Here is a tiny trained network, its code and every weight. The questions are about switching its units off for an input and a target symbol, where a switched-off unit gives its printed mean instead of its output.

import numpy as np


def w(rows, s, z=0):
    codes = np.array(rows[::2]) - 128.0
    scale = np.full(codes.shape[1], s)
    scale[-1] = z or s
    return codes * scale


def f(y):
    return y / 2 * (1 + np.tanh(0.7978845608 * (y + 0.044715 * y**3)))


def softmax(a):
    e = np.exp(a - a.max(-1, keepdims=True))
    return e / e.sum(-1, keepdims=True)


def log_softmax(a):
    a = a - a.max(-1, keepdims=True)
    return a - np.log(np.exp(a).sum(-1, keepdims=True))


def net(x, mask):
    ids = ['ΦΨΩαδημπτ'.index(c) for c in x.split()]
    T = len(ids)
    res = E[ids] + P[:T]
    u = 0
    for l in range(3):
        r = res
        for j in range(2):
            rows = slice(3 * j, 3 * j + 3)
            q, k, v = (r @ M[l][rows].T for M in (Q, K, V))
            z = softmax(np.where(np.tri(T) > 0, q @ k.T / 3**0.5, -1e9)) @ v
            o = O[l][rows]
            res = res + np.where(mask[u + j], z, o[:, -1]) @ o[:, :-1]
        u += 2
        y = f(res @ A[l][:, :-1].T + A[l][:, -1])
        res = res + np.where(mask[u : u + 4], y, B[l][:, -1]) @ B[l][:, :-1]
        u += 4
    return log_softmax(res[-1] @ U[:, :-1].T + U[:, -1])


Q, K, V, O, A, B = {}, {}, {}, {}, {}, {}
E = w([
[147,194,47,248],'Φ',
[249,85,145,176],'Ψ',
[121,137,167,72],'Ω',
[145,146,168,50],'α',
[91,180,98,107],'δ',
[53,138,116,128],'η',
[112,83,177,218],'μ',
[194,211,91,61],'π',
[90,86,185,107],'τ',
],0.014)
P = w([
[103,57,40,99],'0',
[83,79,53,65],'1',
[92,124,106,91],'2',
[99,169,158,118],'3',
[100,209,206,150],'4',
[107,245,253,178],'5',
],0.0056)
Q[0] = w([
[151,111,129,161],'L0H1',
[94,142,136,80],'L0H1',
[102,101,111,140],'L0H1',
[8,175,134,122],'L0H2',
[85,139,84,89],'L0H2',
[135,93,184,154],'L0H2',
],0.017)
K[0] = w([
[89,75,158,108],'L0H1',
[164,166,85,182],'L0H1',
[182,84,142,124],'L0H1',
[15,249,232,129],'L0H2',
[72,153,84,117],'L0H2',
[158,62,185,156],'L0H2',
],0.012)
V[0] = w([
[122,108,150,105],'L0H1',
[81,190,126,128],'L0H1',
[144,66,155,89],'L0H1',
[184,90,155,154],'L0H2',
[53,153,111,110],'L0H2',
[2,183,88,73],'L0H2',
],0.0098)
O[0] = w([
[101,177,99,168,69],'L0H1',
[208,94,166,159,191],'L0H1',
[70,196,118,143,17],'L0H1',
[28,172,97,106,46],'L0H2',
[213,80,163,183,194],'L0H2',
[255,65,162,196,255],'L0H2',
],0.0066,0.0042)
A[0] = w([
[108,79,254,89,130],'L0N1',
[217,179,222,33,166],'L0N2',
[143,24,156,113,237],'L0N3',
[153,192,34,170,253],'L0N4',
],0.0068,0.0029)
B[0] = w([
[35,58,2,202,156],'L0N1',
[135,61,21,39,212],'L0N2',
[146,41,120,191,200],'L0N3',
[181,232,76,125,254],'L0N4',
],0.0068,0.0063)
Q[1] = w([
[66,168,253,66],'L1H1',
[68,153,238,78],'L1H1',
[133,149,221,73],'L1H1',
[137,127,139,122],'L1H2',
[189,102,163,155],'L1H2',
[68,139,197,128],'L1H2',
],0.0045)
K[1] = w([
[15,58,106,3],'L1H1',
[55,93,136,83],'L1H1',
[111,95,82,114],'L1H1',
[119,133,117,125],'L1H2',
[101,158,180,81],'L1H2',
[168,118,52,84],'L1H2',
],0.0049)
V[1] = w([
[98,3,115,58],'L1H1',
[139,224,132,94],'L1H1',
[216,107,170,186],'L1H1',
[112,164,108,244],'L1H2',
[138,36,193,94],'L1H2',
[31,38,173,31],'L1H2',
],0.0053)
O[1] = w([
[140,126,12,204,24],'L1H1',
[139,71,233,122,145],'L1H1',
[35,146,113,45,209],'L1H1',
[184,199,245,60,167],'L1H2',
[109,150,21,130,97],'L1H2',
[164,84,4,156,2],'L1H2',
],0.0048,0.0092)
A[1] = w([
[36,202,193,255,55],'L1N1',
[151,90,101,199,1],'L1N2',
[176,129,107,212,29],'L1N3',
[61,22,158,117,238],'L1N4',
],0.0051,0.00098)
B[1] = w([
[125,92,128,1,252],'L1N1',
[213,141,199,147,136],'L1N2',
[179,176,118,124,152],'L1N3',
[39,31,149,168,199],'L1N4',
],0.0059,0.0035)
Q[2] = w([
[70,143,128,110],'L2H1',
[162,72,120,129],'L2H1',
[117,86,108,88],'L2H1',
[86,125,175,88],'L2H2',
[109,69,125,146],'L2H2',
[81,74,8,93],'L2H2',
],0.013)
K[2] = w([
[70,105,70,109],'L2H1',
[124,202,155,146],'L2H1',
[98,174,89,134],'L2H1',
[77,193,242,98],'L2H2',
[159,161,110,224],'L2H2',
[122,156,2,172],'L2H2',
],0.0098)
V[2] = w([
[112,107,127,167],'L2H1',
[122,97,83,90],'L2H1',
[155,170,125,113],'L2H1',
[95,46,157,85],'L2H2',
[183,81,182,168],'L2H2',
[108,149,100,255],'L2H2',
],0.0098)
O[2] = w([
[118,92,155,152,101],'L2H1',
[137,68,102,125,121],'L2H1',
[165,182,110,112,162],'L2H1',
[96,36,56,141,106],'L2H2',
[171,47,142,175,209],'L2H2',
[117,100,254,89,1],'L2H2',
],0.009,0.0071)
A[2] = w([
[186,100,152,159,112],'L2N1',
[27,13,254,233,64],'L2N2',
[12,22,51,139,255],'L2N3',
[3,239,51,251,28],'L2N4',
],0.006,0.0051)
B[2] = w([
[150,148,164,159,188],'L2N1',
[65,254,118,180,254],'L2N2',
[21,98,173,87,244],'L2N3',
[141,204,34,223,156],'L2N4',
],0.0096,0.0068)
U = w([
[156,199,211,81,172],'Φ',
[77,195,99,116,2],'Ψ',
[96,42,175,2,230],'Ω',
[99,86,88,147,115],'α',
[205,17,134,180,184],'δ',
[119,112,157,245,98],'η',
[161,109,71,47,192],'μ',
[137,129,79,211,40],'π',
[33,144,170,94,77],'τ',
],0.0078,0.0061)

Each question gives the input, a string of symbols that net reads in full, and the target symbol t.
The units are the heads (3 rows each of Q, K, V and O) and the neurons (one row each of A and B). Each row of codes is followed by its name. A weight is (code - 128) times the scale printed after its matrix; where a second scale follows, it is the last column's (O, A, B and U).
mask holds one flag per unit, layer by layer, with each layer's heads first. A switched-off unit (its flag False) gives its mean, the last column of its rows in O or B, instead of its output. The means were averaged over made-up inputs and are rounded, as every weight is.
A unit's drop is (log p(t) with every unit on - log p(t) with that unit switched off) / (log p(t) with every unit on - log p(t) with every unit switched off).
top k neurons: the k neurons with the biggest drops, biggest first
k most important neurons of layer l: the k neurons of layer l with the biggest drops, biggest first
heads that matter: for each layer, one digit per head in row order, 1 if its drop is at least 0.15 and else 0, layers parted by /
input η Φ δ Φ, target δ: top 3 neurons : (L0N4 L2N2 L0N3)
input η Φ Ω α Φ, target Ω: most important neuron of layer 0 : (L0N1)
input μ Φ τ Ψ α Φ, target τ: heads that matter : 10 / 10 / 11
input Φ η Φ, target η: top 4 neurons : (L2N2 L0N4 L0N3 L1N4)
input Φ Ψ Φ, target Ψ: heads that matter : 11 / 00 / 01
input Φ Φ Φ Ω Φ, target Ω: 2 most important neurons of layer 0 : (L0N1 L0N4)
input Φ η α, target Ω: 2 most important neurons of layer 0 : (L0N2 L0N1)
input α Φ δ η, target η: heads that matter : 01 / 00 / 01
input η Φ Φ Φ, target Φ: heads that matter : 00 / 00 / 00
input Φ Φ Φ Φ η τ, target τ: 3 most important neurons of layer 0 : (L0N1 L0N4 L0N2)
input π τ Ω Ω, target Ω: heads that matter : 00 / 00 / 01
input Φ Φ Φ π Φ, target π: top 2 neurons : (L2N4 L0N4)
input Φ Φ Φ Ψ Φ, target Ψ: heads that matter : 01 / 00 / 01
input Φ δ δ, target δ: heads that matter : 01 / 00 / 00
input Φ Φ τ Φ, target τ: top 2 neurons : (L2N3 L2N2)
input η π Φ τ, target τ: top 3 neurons : (L2N2 L0N1 L1N4)
input Φ π Φ α π Φ, target α: 2 most important neurons of layer 2 : (L2N3 L2N4)
input Φ Φ Φ π Ω, target Ω: heads that matter : 10 / 01 / 00
input π π μ, target τ: most important neuron of layer 1 : (L1N4)
input Φ η π Φ, target η: top 4 neurons : (L0N4 L2N2 L0N3 L1N4)
input Φ α Φ, target α: 2 most important neurons of layer 0 : (L0N2 L0N4)
input π μ Ψ Φ, target Φ: heads that matter : 00 / 11 / 01
input Φ π Φ, target π: 2 most important neurons of layer 0 : (L0N4 L0N2)
input Φ α Φ δ, target δ: most important neuron of layer 1 : (L1N1)
